Below is a small trained network, with its code and all its weights. Each question gives an input and a class and asks what happens when units are switched off, that is, made to give their printed mean instead of their output.

import numpy as np


def w(rows, s, z=0):
    codes = np.array(rows[::2]) - 128.0
    scale = np.full(codes.shape[1], s)
    scale[-1] = z or s
    return codes * scale


def norm(h):
    return h / np.sqrt((h * h).mean(-1, keepdims=True) + 1e-5)


def f(y):
    return y / 2 * (1 + np.tanh(0.7978845608 * (y + 0.044715 * y**3)))


def log_softmax(a):
    a = a - a.max(-1, keepdims=True)
    return a - np.log(np.exp(a).sum(-1, keepdims=True))


def net(x, mask):
    res = np.array(x, float).reshape(1, 5) / 4 @ E
    u = 0
    for l in range(3):
        y = f(norm(res) @ A[l][:, :-1].T + A[l][:, -1])
        res = res + np.where(mask[u : u + 4], y, B[l][:, -1]) @ B[l][:, :-1]
        u += 4
    return log_softmax(norm(res)[-1] @ U[:, :-1].T + U[:, -1])


A, B = {}, {}
E = w([
[116,164,188,61,254,147],'x0',
[126,135,139,128,124,130],'x1',
[159,197,78,103,141,77],'x2',
[172,80,114,36,76,103],'x3',
[129,126,126,128,129,126],'x4',
],0.0067)
A[0] = w([
[101,123,114,55,84,175,5],'0.n1',
[112,45,133,91,43,141,120],'0.n2',
[130,126,124,78,92,59,53],'0.n3',
[96,64,120,254,89,151,34],'0.n4',
],0.0067,0.0026)
B[0] = w([
[215,68,7,37,153,170,119],'0.n1',
[234,136,188,211,92,36,235],'0.n2',
[144,209,102,91,62,215,152],'0.n3',
[3,75,180,172,166,55,254],'0.n4',
],0.0069,0.0031)
A[1] = w([
[50,91,126,163,183,254,159],'1.n1',
[235,78,191,34,158,141,52],'1.n2',
[73,165,78,228,79,147,29],'1.n3',
[151,79,165,64,127,137,1],'1.n4',
],0.0076,0.0027)
B[1] = w([
[183,38,170,14,154,137,254],'1.n1',
[4,68,107,219,112,31,249],'1.n2',
[61,152,43,71,137,98,211],'1.n3',
[1,143,135,155,152,113,139],'1.n4',
],0.0086,0.0034)
A[2] = w([
[135,189,126,132,238,136,154],'2.n1',
[121,156,56,77,78,82,102],'2.n2',
[68,219,87,83,166,64,5],'2.n3',
[1,127,83,104,136,58,149],'2.n4',
],0.0095,0.0025)
B[2] = w([
[213,91,91,158,35,38,180],'2.n1',
[130,207,172,1,121,208,176],'2.n2',
[183,173,72,237,193,165,188],'2.n3',
[81,163,109,161,157,217,254],'2.n4',
],0.0091,0.0089)
U = w([
[5,59,155,187,149,134,148],'0',
[207,95,128,201,78,26,252],'1',
[109,214,27,151,185,206,71],'2',
[159,171,133,13,54,153,57],'3',
[160,60,182,34,194,116,71],'4',
],0.016,0.0029)

Each question gives the input, the list of numbers given to net, and the class t.
The units are the neurons (one row each of A and B). Each row of codes is followed by its name. A weight is (code - 128) times the scale printed after its matrix; where a second scale follows, it is the last column's (A, B and U).
mask holds one flag per neuron, layer by layer. A switched-off neuron (its flag False) gives its mean, the last column of its row in B, instead of its output. The means were averaged over made-up inputs and are rounded, as every weight is.
A unit's drop is (log p(t) with every unit on - log p(t) with that unit switched off) / (log p(t) with every unit on - log p(t) with every unit switched off).
The circuit of an input: a set's keep is (log p(t) with only the set's units on - log p(t) with every unit switched off) / (log p(t) with every unit on - log p(t) with every unit switched off). Starting from all 12 units, units are removed one at a time, each time the one whose removal leaves the highest keep (on an exact tie, the one counted first), for as long as the keep stays at least 0.8.
circuit, biggest first: the units of the circuit, biggest drop first
most important unit: the unit with the biggest drop
k most important neurons: the k neurons with the biggest drops, biggest first
k most important neurons of layer l: the k neurons of layer l with the biggest drops, biggest first
drop when u is switched off: that unit's drop, to one decimal
input [-2,7,-5,1,6], class 1: most important unit => 0.n2
input [-6,-4,-8,1,1], class 1: 3 most important neurons => [0.n2; 2.n4; 1.n2]
input [2,0,7,7,-2], class 2: 3 most important neurons => [1.n2; 2.n3; 1.n1]
input [3,-5,7,0,-8], class 1: 4 most important neurons => [2.n1; 1.n3; 1.n2; 2.n4]
input [4,8,1,5,6], class 2: 2 most important neurons => [2.n4; 0.n2]
input [8,-8,-3,1,7], class 0: 2 most important neurons of layer 2 => [2.n2; 2.n4]
input [0,-7,-1,6,-4], class 1: 4 most important neurons => [0.n2; 1.n3; 1.n2; 0.n4]
input [2,3,-3,-8,-2], class 4: 2 most important neurons => [1.n1; 1.n2]
input [-7,-7,0,-1,-1], class 0: 4 most important neurons => [0.n4; 0.n2; 2.n3; 0.n3]
input [5,-3,1,-3,-7], class 1: 2 most important neurons => [2.n1; 2.n2]
input [-3,2,-5,1,3], class 1: 2 most important neurons => [0.n2; 2.n4]
input [1,5,5,8,-2], class 2: 4 most important neurons => [1.n2; 1.n1; 2.n4; 1.n4]
input [-6,8,1,-1,6], class 2: 2 most important neurons => [1.n3; 1.n2]
input [-8,-7,2,-3,5], class 2: most important unit => 1.n3
input [8,-7,3,6,-8], class 2: 2 most important neurons of layer 2 => [2.n3; 2.n4]
input [-3,-7,3,1,-5], class 3: 2 most important neurons => [0.n4; 1.n2]
input [2,8,-1,-6,1], class 4: 2 most important neurons => [1.n1; 0.n2]
input [-7,-1,7,2,2], class 3: drop when 2.n2 is switched off => 0.1
input [3,4,-6,8,4], class 0: drop when 1.n2 is switched off => 0.8
input [7,-8,-4,-2,-2], class 4: drop when 1.n1 is switched off => 0.3
input [1,-5,-5,-3,7], class 4: circuit, biggest first => [1.n1]
input [4,-3,3,5,7], class 2: drop when 0.n2 is switched off => 0.1
